[ 25  -9  28 -17  10   1  23  35   3  -9 -17  11  22 -29 -15  21  16 -16
  24  33  16 -14   7  30  24 -61  28   2  11 -21 -20 -12  10  21  40  -3
  29  41]	[62] & LD
[ 18   3  41 -35  -4 -12  30  37  11 -31 -31  40  22   6 -31  10   6 -31
   3  24  27  -2  17  36   9 -44   8 -23  15 -16 -24   0  36  19  77   8
  25 -43]	[62] & LD
[ 32 -15  21  -6   3  -6  20  15  20 -30 -58   9  22  -6 -21  12  16 -46
   6  15  -5  -8  39  26  -2 -51   4 -14   8 -10 -20   9  24   7  67   8
   8 -33]	[57] & LD
[ 16 -21  56 -13   5   3 -20  23  27 -34 -41  12  -2  -8 -19   9  20 -37
  -1  10  -4  -7  16   4   3 -63   6 -14  24 -19  -6  12   3  17  57  21
  17 -39]	[57] & LD
[  8 -23  37 -23  -8  -7  18  27  19 -40 -30   8  52   8 -21  15  38 -48
  -2   3  22 -18  23  35  -5 -69  -1 -14  18 -20  16   5  22  -2  59  15
  44 -36]	[57] & NR
[ 20   3  14  -7   6 -10  51  28  45 -33 -17  30  10   6 -24  23  11 -73
  10  26   2 -12  35  32  19 -65   0  -7  -2  10 -10 -19  12 -15  54  10
   7 -53]	[62] & NR
[ 26   0  31 -20   7  -4  19  31  11 -21 -29  23  19  -1 -31   2  -9 -31
   8  54  10   3  15  15  22 -49  -7   6   4 -18 -23  -9  32  16  52   7
  13 -44]	[62] & LD
[ 21 -19  33  -3  13  -7  17   9  17 -18 -11  46  17  -4 -19   3  13  -1
  15  32  20  -9  20  19  -2 -43   5   2   3 -10  -3  -6  20  26  36   8
   3 -35]	[57] & LD
[ 21 -15  42 -14  -3 -17  20  33  18 -21 -14  25  17  -5 -23  14   1 -44
  -4  -2  14 -19  30  23   2 -53  15  46  19  -8   0   2  21  16  46   9
  27 -34]	[62] & NR
[ 30 -15  34  -6   5  -1  39  36  11  -3  -5  39   7  10 -25   3  19 -18
  -2  24  16   4  22  16  -2 -52   0  19  -5  -3  31 -16  27   7  53   3
  10 -42]	[62] & NR
[ 18 -12  21  -2   2  -6  25  20  19 -20 -14  14   8  -2 -11  12  25 -27
   1  16   9 -18  21  17  -6 -70  14  -9  -3 -11   6   3  26  12  42  14
   8 -38]	[57] & NR
[  31  -16   32   -7   11   -1   14   36   53  -28  -33   12   10   -7
  -29   20   31  -48  -10   19   13  -19   26   17   21  -60  -21  -21
    8  -22   -8  -12   26   15   52    5   29 -112]	[57] & LD
[ 20 -34  32 -11   3  -8  14  25  16 -20 -28  12  25  -1  -5  20  11 -36
  -4  26  17  -5   9  30  14 -52  -1   0   9  -9   2 -10  23 -40  54   6
  23 -39]	[62] & LD
[  7  -7  28  -2 -12 -15  12  22  24 -35 -19   2  22  10 -42  18   6 -38
   3   1   9 -15  18  25  11 -53  -3 -18  13 -14  -9  -4  19  10  59  12
  21 -33]	[62] & NR
[ 22 -23  12 -16  15  -7  16  31   7 -17 -27   8   5 -28 -19   6  23  -5
 -21  33  -2 -12  23  18  20 -59   5   5   7   3  -6   0  18   1  64  14
  44 -49]	[62] & LD
[ 44  -9  43  -9  -4   3  17  44  20 -50 -42 -16  12  57 -16  16  25 -50
 -17  22   9   1  27  22   8 -57   6  -3  19  -8 -15   7  27  13  62  22
  28 -52]	[57] & LD
[ 19  -5  21  -9  20  -2  21  20  30 -28 -24   2   6   8 -22   5  16 -33
   7  25  23  12  24  16  18 -53 -32 -19  11 -23 -13  -7  24  14  57  23
 -13 -12]	[57] & LD
[-11 -19  50 -21   4 -23  20  51   1 -24 -51  20   6 -32 -22  24  11 -40
 -13  11  15 -24  26   1  21 -75  19   1  25   6 -27  28   8  15  24   5
  45 -51]	[62] & LD
[  7   5  34 -10   2 -15  12  20   9 -33 -25  19   6  22   3  36   9 -42
   5   1   2 -26  30  26  11 -57  -7  -5  19   7  -9   3  27  -9  39  29
  14 -33]	[62] & NR
